Moves between elements:
at | b a e p o m
Nos | Rik Vof Mos Fam Zad Ral
Gen | Sed Ral Vof Nem Vup Gad
Teb | Dap Ros Fod Gid Sok Fir
Rav | Viv Gir Fav Rem Sol Pok
Maf | Rav Kos Dar Pom Rop Bal
Lub | Gad Beb Rol Zum Zaf Nov
Beb | Nem Zin Zaf Mel Gad Zum
Fav | Fir Sol Fev Buf Dez Dag
Ral | Bug Fam Vup Nos Sed Nem
Vuz | Vup Gen Nos Gad Vof Zaf
Zif | Rop Maf Niv Bal Dar Rer
Sim | Fod Vuf Gid Dez Mub Fev
Nov | Vuz Zum Zin Lub Tup Mak
Pok | Kar Rem Dag Rav Buf Rop
Gik | Kos Fud Zif Pek Maf Zam
Zad | Fud Rik Pim Bug Gik Sed
Viv | Mub Sim Fir Fev Gid Kar
Muf | Beb Gan Mak Fus Lub Sus
Bal | Pok Pom Fum Maf Nul Zif
Gek | Sus Res Ven Big Vol Bap
Bap | Bev Big Kat Gek Pak Fal
Pim | Maf Gik Kif Zam Zif Gev
Bug | Kif Sem Zam Rik Pek Zad
Fev | Nik Dez Teb Sim Ros Viv
Fos | Bap Feg Div Dev Gav Zes
Rol | Fam Zaf Gen Tup Ral Zin
Mak | Zaf Lub Mel Nov Rol Zos
Pak | Mak Bev Fus Vol Zuk Ven
Mos | Gik Zad Sem Sed Pim Vup
Dez | Kuz Fir Ros Vuf Nik Sim
Mub | Dev Fod Faf Nik Zes Ros
Fam | Sem Faz Sed Vof Bug Nos
Res | Fus Kat Vol Zak Sus Big
Kif | Dar Zif Pom Rer Niv Fud
Gev | Bal Zam Fud Pim Rer Sem
Tor | Dez Fav Kar Dag Fev Gir
Big | Muf Zak Pak Res Bev Gek
Pof | Res Div Fal Tos Gek Feg
Dap | Gav Fos Pof Zes Div Faf
Mel | Ral Rol Vuz Zin Gen Beb
Vof | Gev Vup Zad Faz Rik Fam
Fus | Mel Zuk Nov Gan Zum Muf
Zuk | Rol Mak Zum Zos Mel Gan
Kat | Zuk Pak Sus Ven Fus Zak
Sol | Gid Viv Dez Kar Fir Buf
Buf | Teb Kar Sim Sol Vuf Fav
Tos | Zak Muv Bap Div Big Pof
Kos | Gir Fum Rop Niv Rav Pom
Sem | Zif Pim Pek Gev Kif Rik
Faz | Pim Mos Bug Vup Sem Vof
Rer | Nul Bal Kos Zif Fum Kif
Fal | Vol Gek Zak Bap Ven Gav
Gad | Mos Nem Fam Gen Faz Vuz
Nem | Zad Nos Faz Ral Mos Gen
Fod | Pof Sok Zes Kuz Dev Nik
Bev | Lub Muf Zuk Sus Mak Vol
Zum | Gen Mel Tup Beb Vuz Lub
Sok | Div Dap Dev Faf Pof Kuz
Vuf | Sok Teb Mub Fir Fod Dez
Pek | Niv Kif Bal Fud Pom Gik
Vol | Nov Sus Gan Bev Zos Pak
Dag | Vuf Buf Viv Fav Sim Tor
Div | Kat Gav Gek Muv Res Tos
Gav | Pak Bap Res Fal Kat Muv
Zes | Fal Dev Tos Fos Muv Dap
Zos | Tup Nov Beb Mak Zin Zuk
Nik | Feg Kuz Dap Fod Fos Mub
Gid | Zes Mub Kuz Ros Faf Teb
Tup | Vof Vuz Nem Zaf Nos Rol
Muv | Ven Fal Big Gav Zak Div
Niv | Tor Dar Pok Fum Rem Kos
Kar | Ros Fev Vuf Viv Teb Sol
Faf | Muv Zes Feg Dap Tos Sok
Zaf | Faz Gad Ral Vuz Fam Tup
Feg | Big Tos Gav Pof Bap Dev
Vup | Zam Sed Rik Mos Gev Faz
Sus | Zum Fus Zos Muf Nov Bev
Dev | Gek Pof Muv Feg Fal Fos
Ven | Zos Vol Muf Pak Gan Kat
Sed | Pek Bug Gev Zad Zam Mos
Gir | Sim Dag Sol Tor Viv Rem
Pom | Rem Niv Nul Kos Pok Maf
Rik | Rer Gev Gik Sem Fud Bug
Fud | Fum Rer Maf Kif Kos Pek
Zak | Gan Ven Bev Kat Muf Res
Rem | Fev Tor Buf Gir Kar Rav
Gan | Zin Zos Lub Zuk Beb Fus
Kuz | Tos Faf Fos Sok Feg Fod
Nul | Buf Pok Gir Rop Dag Dar
Ros | Fos Nik Sok Mub Dap Gid
Zin | Nos Tup Gad Rol Nem Mel
Dar | Fav Rop Rem Nul Tor Fum
Fum | Dag Nul Rav Dar Gir Niv
Zam | Pom Pek Rer Gik Bal Pim
Fir | Faf Gid Nik Teb Kuz Vuf
Rop | Sol Rav Tor Pok Fav Nul

The rows follow the links: the fewer symbols apart two elements are, the more alike their rows tend to be.

Each row is also shifted at random along 8 hidden directions that mean nothing.

Some elements, each with a row of numbers:
Mub
[0, -12, 1, 7, 3, 8, -8, 2, -2, -12, -8, -10, 7, -2, -2, -5, -15, -14, -5, 3, 11, -16, -5, -12, -4, -6, -2, -9, 3, 10, 12, -3, 8, -2, 6, -18, 10, 3, 6, -4, 3]
Sed
[21, 3, -4, -9, -10, 0, 4, -6, 3, 5, 18, 11, -25, 0, -1, 11, 0, -7, 0, 2, -18, 15, 3, 15, 8, 1, -7, -8, 17, -10, 7, 9, 8, -9, 2, 17, -8, 25, -13, 5, 0]
Pom
[-16, 10, -6, 4, 2, -3, 7, 0, 2, 11, 14, 2, -15, 11, 3, 7, 19, -3, 10, -7, 13, -12, -6, -1, -2, 3, -13, 4, -4, 5, 11, -5, -7, 2, 5, 18, -14, -8, -4, 5, 9]
Tos
[22, 18, 10, -1, -4, 6, -6, -9, 7, 16, 6, -17, 3, 11, -3, -19, 19, 13, 4, 2, -8, 21, 8, 2, -2, -15, 37, -3, -8, -10, 0, 17, 5, 24, -27, -5, 12, 16, 4, -5, -2]
Sol
[-20, 8, 4, 7, -7, 5, -2, -3, 19, -7, 17, 6, -35, -8, 2, 24, -6, -7, 18, -10, -15, -11, -1, -5, -12, 13, -8, -12, 4, 3, 2, -4, 7, -6, 13, 21, -2, 9, 7, 3, 11]
Kos
[-17, -1, -8, 6, 0, -5, -2, -1, 1, 3, -15, -5, -3, 4, 0, -17, 1, -17, 0, -2, 11, -13, -11, -4, -1, -7, 8, -10, 13, -2, 10, 2, -3, -7, 13, 4, -1, -15, -1, 11, 3]
Vof
[22, 1, -9, -7, 3, -5, 10, 2, -17, 4, 8, -1, -3, 11, -3, 0, 13, -4, -4, 4, 30, -12, -3, 0, 12, -11, -8, 10, 1, 1, 4, 2, -5, 3, -1, -9, -9, 9, -8, 4, -6]
Nul
[48, 1, -9, 10, -9, -11, -10, -6, -12, 6, 3, -17, -11, -4, 0, -44, 24, -25, -20, -9, 34, -22, -26, -1, -5, -12, 1, -20, 32, -5, 10, 5, -4, -2, 26, 10, 11, 2, 0, 19, 2]
Faf
[-2, -3, 7, -1, -5, 17, -5, -8, 3, -4, 10, -11, -2, 5, -3, 0, 2, -10, -2, 7, 1, 0, 8, -2, 5, -15, 5, -10, 1, 3, 17, 9, 19, 10, -6, -17, 8, 37, -3, -11, 1]
Div
[-14, -9, 6, 0, 0, 5, -7, 1, 4, -16, -40, -12, 43, -5, 5, -31, 14, -5, -5, 1, -1, -13, 3, -10, -1, -9, 13, -8, 4, -4, -9, 8, 3, 5, 27, -3, 15, -10, 8, -2, -8]
Bev
[1, -14, 10, -7, -6, -6, -17, 5, 10, -9, -3, -5, -23, -1, 5, -21, 1, -10, -22, 0, -8, 6, -2, 6, -6, 15, -15, -9, 23, -11, -1, 13, -5, -6, 34, 30, 18, -7, 1, 3, -8]
Zes
[23, 0, 11, 5, 3, -1, -8, -5, 14, -3, -8, 1, -3, -12, 5, -3, 6, 1, 1, -10, 7, -14, 1, -2, -14, 18, -5, 1, -9, 6, -11, -11, -8, 5, 18, 14, 7, -33, 12, -7, 5]
Mos
[-11, -14, -5, -1, 0, -11, 2, 0, -12, 2, -1, 18, 12, -17, 3, -1, -5, 2, -20, 0, 0, 11, -2, 19, 6, 13, -26, 8, 7, 0, -8, -13, -7, -13, 8, 6, -9, -17, -11, -2, -3]
Rol
[11, 3, -2, -14, -9, 3, 3, 8, 0, -9, 12, -4, -16, 13, 0, 3, 10, -3, 2, 4, -18, 8, 2, -1, 9, -9, -4, -8, 19, -14, 4, 22, 8, -2, 12, 16, 2, 45, -6, 11, -9]
Res
[10, -12, 8, 1, 2, -6, -12, 12, -2, -10, 5, -3, -3, -5, 5, -9, -1, 7, -18, -5, -4, 3, -7, -2, -12, 20, -27, 3, 6, 1, -6, -4, -10, -1, 19, 20, 13, -11, 7, 1, -2]
Dag
[17, 5, -3, 15, -6, -5, -10, -11, -3, 8, -3, -6, -11, -17, -8, -16, -21, -6, -4, -4, 5, 3, -12, 1, -9, -6, 32, -15, 9, -3, -6, -4, 3, -6, -20, -19, 11, -9, 8, 7, 4]
Kar
[-8, 5, 0, 14, -1, -3, -4, -3, -1, 5, 6, -1, 4, -12, -1, -5, -1, 5, 0, -9, 1, 0, -8, -1, -11, 5, 3, -4, -3, 5, -5, -11, -1, 1, -6, -1, 2, -9, 7, 2, 8]
Gid
[-5, 8, 5, 10, 7, 1, -5, -4, 3, 19, 7, -10, 6, 8, 0, -13, 10, 11, -1, -4, 8, 8, -3, -1, -10, 1, 10, 6, -15, 7, 8, -5, -6, 16, -20, -1, 2, -19, 4, -6, 9]
Mak
[-15, 0, 7, -9, -4, -5, -4, -2, 8, 0, -17, 1, -2, -1, 1, -14, 6, 3, -6, 2, -4, 9, 9, 9, 3, 4, 13, 4, 3, -13, -15, 11, -6, 3, 9, 10, 8, -15, 0, -1, -11]
Bap
[0, -9, 7, -3, 0, 8, -7, 7, 10, -14, -12, -4, 13, -1, 2, -1, -14, 3, 1, 4, -33, 13, 5, -6, -4, 3, 4, -8, 4, -4, 0, 8, 7, -3, 6, 3, 11, 8, 5, -2, -3]
Sus
[-30, -8, 8, -13, 3, 4, 0, 1, 6, -2, -16, -2, 16, 10, 5, -9, 18, 1, -8, 7, 5, 1, 14, 4, 9, -1, -6, 10, -8, -1, 0, 9, -3, 10, 15, 5, 2, -9, -5, -12, -9]
Lub
[7, 6, 3, -12, -7, 0, -1, 3, 11, -14, -4, -2, -43, 7, -6, 17, -21, -8, 14, 5, -4, -9, 7, -8, 4, -2, 22, -6, 8, -12, -12, 17, 4, -7, 2, -3, 10, 16, 8, 8, -12]
Bug
[-10, 10, -5, -9, -3, -1, 12, -6, 9, 0, -8, 9, -12, 8, 1, 13, 13, -9, 19, 0, 7, -16, 8, 1, 10, -6, 8, 1, -1, -6, -2, 7, 0, -2, 11, 8, -13, -1, -5, 4, -2]
Sem
[24, -6, -8, 0, -8, -7, 0, -2, 0, -10, -15, 13, 5, -19, 4, -8, 0, -12, -3, -6, -15, -5, -7, 7, 1, 6, -10, -14, 24, -9, -9, -2, 0, -20, 32, 21, -4, -6, -4, 13, -2]
Pek
[25, -10, -16, 11, -8, -10, -3, 4, -35, -1, 14, -2, 13, -20, -7, -20, -17, -3, -27, 1, 2, 14, -23, 7, 4, -12, -5, -12, 29, -5, -2, -5, 7, -17, -13, -23, 5, 31, -6, 15, -4]
Bal
[-2, 12, -9, 4, -2, -5, 1, -2, 1, 15, 8, -4, -15, 12, -2, -9, 8, -3, 7, -3, -1, 5, -10, 1, -2, -8, 12, -6, 8, -5, 10, 6, -3, -1, -8, 10, -6, 1, -3, 13, 5]
Faz
[1, -18, -9, -7, -9, -3, -4, 3, -12, -12, -4, -1, -6, -5, -3, -14, -13, -23, -20, 10, -1, 2, -7, 6, 13, -10, -9, -16, 34, -10, 8, 13, 10, -19, 18, -4, 5, 27, -12, 10, -12]

In each set, the symbols that take the first to the second take the third to the fourth, perhaps in another order. Give the fourth.
Answer with the element's name.
[-35, 1, -5, -11, 4, -3, 12, 2, -7, 8, 0, 3, 1, 18, -1, 6, 12, 1, 1, 7, 19, -2, 8, 4, 16, -9, -3, 16, -9, 0, 5, 4, -5, 6, -6, -6, -12, 0, -11, -3, -6]
to [-9, 4, -8, 4, -1, 0, 3, -1, -1, 3, 8, -5, -25, 10, -4, 5, -1, -17, 8, -1, 20, -20, -9, -8, 1, -9, 2, -7, 6, 4, 15, 1, 2, -4, 2, -4, -6, 7, -2, 8, 5]
as [-18, -2, -12, 9, -4, -11, -2, 7, -15, -1, 12, -4, -23, -4, -7, -2, -20, -10, -8, -2, 15, -7, -19, -4, -2, -3, -2, -7, 18, 0, 2, -4, -1, -14, -6, -10, 3, 9, 1, 15, 0]
to Dez

[8, 7, 13, 0, -8, 8, -11, -8, 16, 3, 19, -6, -32, -2, -2, 4, -4, 0, 1, -1, -12, 11, 6, 4, -7, 5, 10, -9, 1, -4, 2, 8, 9, 8, -8, 7, 13, 17, 5, -7, 3]
to [-23, -12, -8, 0, 2, -16, -7, 12, -18, -2, -8, -4, -22, 0, -11, -7, -45, -5, -18, 9, 19, 4, -11, -2, 4, -2, 14, 4, 12, -5, -9, 1, -8, -17, -20, -30, 12, -12, 3, 10, -13]
as [-13, 12, 0, 9, 0, -2, 5, -6, 1, 3, 22, 6, -23, -9, 0, 22, 10, -1, 10, -12, 29, -27, -3, -2, -7, 11, -16, 7, -14, 14, -4, -19, -5, 5, 3, 3, -9, -9, 6, -3, 10]
to Ven

[12, -1, -9, -5, -2, -4, 3, -3, -19, 13, 5, -5, 0, 8, -9, -12, -7, -3, -13, 12, 14, 15, -1, 10, 16, -21, 18, 2, 8, -8, 7, 10, 3, 0, -28, -26, -2, 19, -12, 3, -8]
to [-7, -19, 1, 8, 5, 9, -9, -1, 1, -10, -25, -5, 37, -8, 2, -16, -13, -9, -9, 5, -8, -1, -2, -6, -3, -4, 0, -10, 2, 8, 11, -5, 8, -5, 8, -14, 7, -11, 2, -7, 3]
as [24, 7, -6, 6, -5, -1, 1, -6, -11, 20, 40, -3, -13, 4, 0, -9, 25, -2, -12, -5, 8, 11, -11, 12, 1, -4, -20, -4, 11, 2, 21, -2, 3, 7, -7, 14, -8, 27, -13, 4, 10]
to Kat

[-14, -6, -9, 12, 1, -14, -6, 2, -13, 10, -1, -1, 5, -9, 0, -23, -2, -4, -18, -6, 12, 3, -19, 6, -6, 4, -7, -3, 13, 1, 1, -10, -10, -9, 2, 4, 0, -25, -2, 9, 4]
to [-35, 4, 2, 11, 2, -3, 0, -10, 10, 6, -15, 11, 14, -16, 5, 0, 4, 3, 8, -9, 0, -8, 2, 4, -8, 12, 4, 2, -12, 6, -10, -16, -5, 0, 5, 7, -7, -39, 5, -5, 9]
as [-3, -5, -1, 10, 6, 7, -1, 1, 6, -8, -28, -4, 36, -2, 5, -10, 0, -5, 9, -3, -8, -12, -4, -14, -8, -3, 5, -8, -4, 7, 6, -5, 2, -2, 13, -3, 0, -18, 7, 0, 7]
to Zes

[1, -8, -4, 9, -16, 6, -6, -6, -15, -8, 22, -8, 10, -18, 0, -18, 15, -15, -20, -3, 0, -1, -12, 5, 3, -13, -20, -23, 28, -1, 13, 2, 20, -4, 15, -2, 8, 55, -8, 4, 3]
to [-32, 3, 8, -8, 0, 5, -3, 6, 4, -1, -1, -19, -3, 24, 0, -13, 19, 2, -1, 5, 9, -2, 6, -8, 3, -11, 9, 4, -5, -4, 7, 19, -1, 18, 2, 1, 11, 14, 2, -2, -8]
as [39, 19, 10, -4, 6, 20, 7, -15, 22, 18, 9, -2, 6, 19, 2, 16, 20, 11, 26, 3, -18, 14, 20, 2, 0, -8, 19, 4, -29, 5, 18, 6, 10, 24, -26, 3, -12, 8, -3, -17, 13]
to Beb

[-25, -20, 5, -4, -1, -7, -13, 10, -10, -15, -9, -11, -15, -2, -4, -15, -20, -12, -26, 7, 28, -13, -4, -5, 2, 2, -5, 2, 13, -1, -6, 5, -5, -5, 12, -17, 22, -4, 5, -1, -15]
to [-5, -4, -7, 2, 1, -12, 2, -3, -9, 2, -17, 12, -1, -16, -6, 3, -30, -2, -2, 2, 7, 1, -3, 7, 3, 3, 16, 3, 2, -3, -17, -10, -6, -16, -14, -20, -3, -28, 0, 4, -5]
as [12, 7, -14, 5, -2, -7, 4, -1, -9, 2, -19, -8, 12, 4, -3, -21, 4, -9, 7, -1, 8, -11, -12, -8, 4, -20, 27, -10, 13, -8, -1, 7, -1, -6, 1, -9, -1, -2, 1, 18, -3]
to Gid

[-5, 9, -3, 2, -3, 11, 4, -19, 11, 20, -3, 1, 16, 5, -1, -9, 12, -4, 10, 5, -20, 21, 9, 13, 7, -17, 24, -11, -2, -4, 19, 8, 14, 6, -18, -1, -11, 9, -13, -5, 9]
to [-13, -11, 9, 5, -3, 2, -9, 1, -8, -5, 6, -1, 25, -19, 1, -11, -2, 12, -22, 0, -11, 18, 1, 8, -3, 7, -13, 0, 0, 2, -8, -7, 5, 3, -3, -6, 13, 10, 1, -11, -2]
as [-1, -4, -3, -10, 6, 1, 12, 9, -1, -20, -29, 8, 25, 1, 3, 14, -3, 3, 14, 4, -2, -17, 8, -11, 9, -3, 1, 8, -9, -1, -15, 1, -3, -5, 15, -8, -6, -7, 3, 1, -10]
to Maf

[-6, 8, 2, 12, -8, -4, -10, -1, 13, -6, 11, -4, -41, -9, -1, 3, -7, -11, 8, -14, 1, -17, -12, -9, -18, 13, 0, -16, 13, 0, -4, -3, 0, -7, 16, 19, 9, -4, 14, 12, 7]
to [-34, 5, 11, 3, 2, -6, -9, 8, -3, 4, 22, -7, -29, 1, -6, 8, -15, 18, -8, -2, 12, 9, -1, -3, -10, 12, 3, 14, -14, 3, -13, -5, -8, 10, -26, -10, 15, -4, 12, -6, -3]
as [-4, -2, 1, 11, -7, 1, -13, -1, 7, -2, 0, -7, 3, -8, 3, -22, 2, -7, -6, -7, -22, 8, -11, -1, -12, 2, 0, -21, 20, -4, 8, 4, 6, -5, 15, 19, 11, 6, 3, 9, 6]
to Big

[69, 2, 2, -9, 7, 6, 5, 11, 1, -18, 2, -11, -5, 19, 4, 10, 21, -5, 11, -3, 21, -36, -2, -24, -3, -1, -19, 5, -6, 8, 6, 5, -5, 9, 28, 9, 1, 12, 9, 4, -1]
to [29, -2, -7, -7, 0, -3, 3, -3, 0, 9, -13, 4, 5, 7, -1, -10, -4, -4, -2, 7, -13, 17, 2, 10, 9, -8, 14, -3, 11, -12, 5, 11, -1, -7, -5, 2, -5, -4, -10, 6, -4]
as [-5, -13, -5, -5, 4, -6, 3, 11, -10, -17, -32, 5, 29, -8, 0, -3, -19, 2, -4, 5, -7, -2, 0, -5, 6, -2, 5, 4, 3, -5, -17, 0, -3, -13, 7, -16, 3, -12, 3, 4, -13]
to Zif

[38, 7, 9, 0, 1, 10, -3, -10, 21, -2, -21, -4, 9, 1, 2, -4, 8, -1, 16, -2, -11, -5, 11, -6, -6, -1, 24, -7, -9, -1, -2, 6, 3, 10, 6, 4, 5, -14, 9, -6, 4]
to [32, -5, -8, -8, 5, -1, 7, 3, -3, 0, -9, 9, 8, 6, 1, 7, -11, 0, 4, 7, -14, 11, 2, 3, 7, -2, -1, 3, 3, -4, 5, 2, -1, -10, -4, 0, -11, -3, -8, 4, -3]
as [25, 5, 7, -11, -3, -8, -6, -3, 8, 3, -18, -8, 0, 7, 6, -33, 36, -3, -8, -4, 13, -7, 3, 4, 0, 1, 9, 0, 8, -15, -12, 16, -13, 12, 30, 26, 11, -19, 2, 5, -11]
to Kos

[31, -13, 9, 8, 2, 0, -6, 0, -12, -4, 19, 11, 32, -31, 7, 2, 3, 20, -25, -8, -12, 17, -1, 13, -8, 23, -42, 8, -7, 12, -11, -25, 0, 2, 3, 5, 2, 0, 1, -15, 6]
to [-10, -5, 9, -8, -1, -3, -7, 3, 7, -2, 5, -2, -39, 4, -5, 10, -23, -1, -6, 7, 4, 6, 8, 3, 0, 9, 7, 5, 0, -4, -6, 7, -3, -1, -8, -5, 12, -4, 4, -5, -8]
as [4, 2, -8, -1, -4, -7, 10, 1, -10, -6, 12, 12, -5, -11, 2, 14, 11, -3, 1, -8, 10, -16, -6, 3, 5, 5, -25, 2, 7, 2, -7, -9, -2, -8, 18, 10, -12, 11, -4, 7, 0]
to Pok

[27, -4, -7, 11, -3, -4, -6, -12, 1, 1, -32, -5, 24, -14, 2, -37, 9, -19, -6, -5, 7, -13, -11, 0, -4, -9, 18, -20, 17, -4, 1, 0, 0, -7, 22, 1, 4, -24, 2, 9, 3]
to [-3, -2, 4, 9, -4, 3, -16, -1, 16, 0, -4, -11, -21, 2, 0, -17, -14, -11, 0, -2, -19, 6, -8, -6, -15, 3, 15, -21, 16, -5, 11, 9, 4, -6, 7, 14, 15, -5, 8, 7, 6]
as [41, 7, 0, -5, 1, -10, 0, 2, -13, 0, -7, -9, -8, 2, -7, -10, -2, 4, -4, 1, 30, -11, -2, -6, 3, -9, 24, 9, -4, -6, -20, 5, -10, 7, -13, -22, 11, -6, 9, 5, -13]
to Fam

[13, 10, -8, 4, 0, -14, 4, -5, -5, 10, -5, 7, -24, -8, -9, 7, -26, 2, 8, -1, 10, -1, -5, 3, -1, 0, 29, 4, -2, -5, -18, -6, -8, -10, -25, -16, -2, -23, 5, 9, -2]
to [16, -6, 1, 9, 11, 12, 3, 2, 0, -3, 3, 4, 21, -3, 1, 22, -19, 7, 9, 0, -10, 0, 2, -9, -6, 5, -10, 4, -19, 18, 11, -17, 6, 0, -16, -17, -8, -3, 4, -12, 12]
as [-5, -3, 6, -5, 6, 7, 1, 13, 10, -23, -7, -3, -15, 9, 0, 27, -18, -1, 17, 1, 1, -22, 5, -22, -5, 7, -4, 3, -11, 7, -4, 1, 1, -1, 10, -6, 7, 3, 14, -2, -3]
to Sed

[-24, -6, 6, -3, 3, -1, -10, 7, -4, 1, -10, -16, 4, 12, -4, -20, -9, 4, -14, 9, 6, 11, 1, -3, 1, -8, 18, 4, -2, -4, 0, 11, -2, 8, -15, -17, 17, -2, 5, -3, -10]
to [-22, 2, 8, -10, 3, -3, 0, 1, 8, -3, -6, 4, -25, 5, -3, 17, -13, 4, 5, 4, 13, -6, 13, 0, 3, 8, 10, 14, -14, -2, -15, 2, -7, 3, -6, -7, 4, -18, 5, -8, -9]
as [32, 16, -9, 7, -8, -11, 0, -6, -20, 27, 34, -2, -16, -4, -10, -11, -3, 14, -10, -1, -2, 34, -12, 17, 2, -10, 20, -1, 10, -11, -3, 2, 0, 2, -46, -11, -1, 24, -7, 11, 0]
to Kos

[-34, 9, -7, 6, 3, -6, 2, -5, 0, 19, -8, -6, -3, 14, -3, -15, 10, -5, 5, -1, 19, -5, -5, 0, 1, -11, 21, 1, -4, 0, 8, 2, -7, 6, -11, -2, -6, -22, -3, 5, 4]
to [-28, -6, 9, 2, 1, 9, -6, -4, 3, -3, -14, -2, 19, -9, -4, 1, -23, 8, -1, 8, -15, 16, 12, 1, 1, -5, 23, 0, -12, 1, -7, 0, 11, 3, -24, -29, 10, 2, 5, -14, -4]
as [8, 5, -6, 4, 3, 8, 9, -6, 4, 6, 13, 8, -17, 4, -5, 30, -18, -7, 20, 3, -1, -4, 3, -2, 2, -3, 3, -2, -9, 9, 16, -8, 8, -6, -21, -13, -15, 7, -4, -3, 12]
to Muv

[-7, -5, -1, 13, -7, -7, -13, -12, 2, 13, 1, 4, -8, -22, -3, -19, -20, -7, -16, -2, -14, 22, -9, 17, -8, 6, 12, -15, 17, -5, 0, -6, 3, -12, -11, 2, 7, -16, -2, 2, 6]
to [37, -12, 2, 5, 3, 12, -9, -6, 7, -6, -19, -5, 23, -6, -1, -9, -22, -9, -1, 6, -21, 9, 1, -4, -4, -6, 15, -16, 4, 3, 12, 1, 13, -6, -5, -15, 7, -2, 3, -6, 6]
as [9, 9, -9, 7, 5, -4, 4, -2, 4, 14, -12, 2, 0, 8, -2, -3, -7, -1, 15, -2, -7, 4, -6, -2, -4, -4, 22, -3, -2, -1, 6, 0, -5, -5, -13, 2, -9, -23, 0, 10, 7]
to Sim

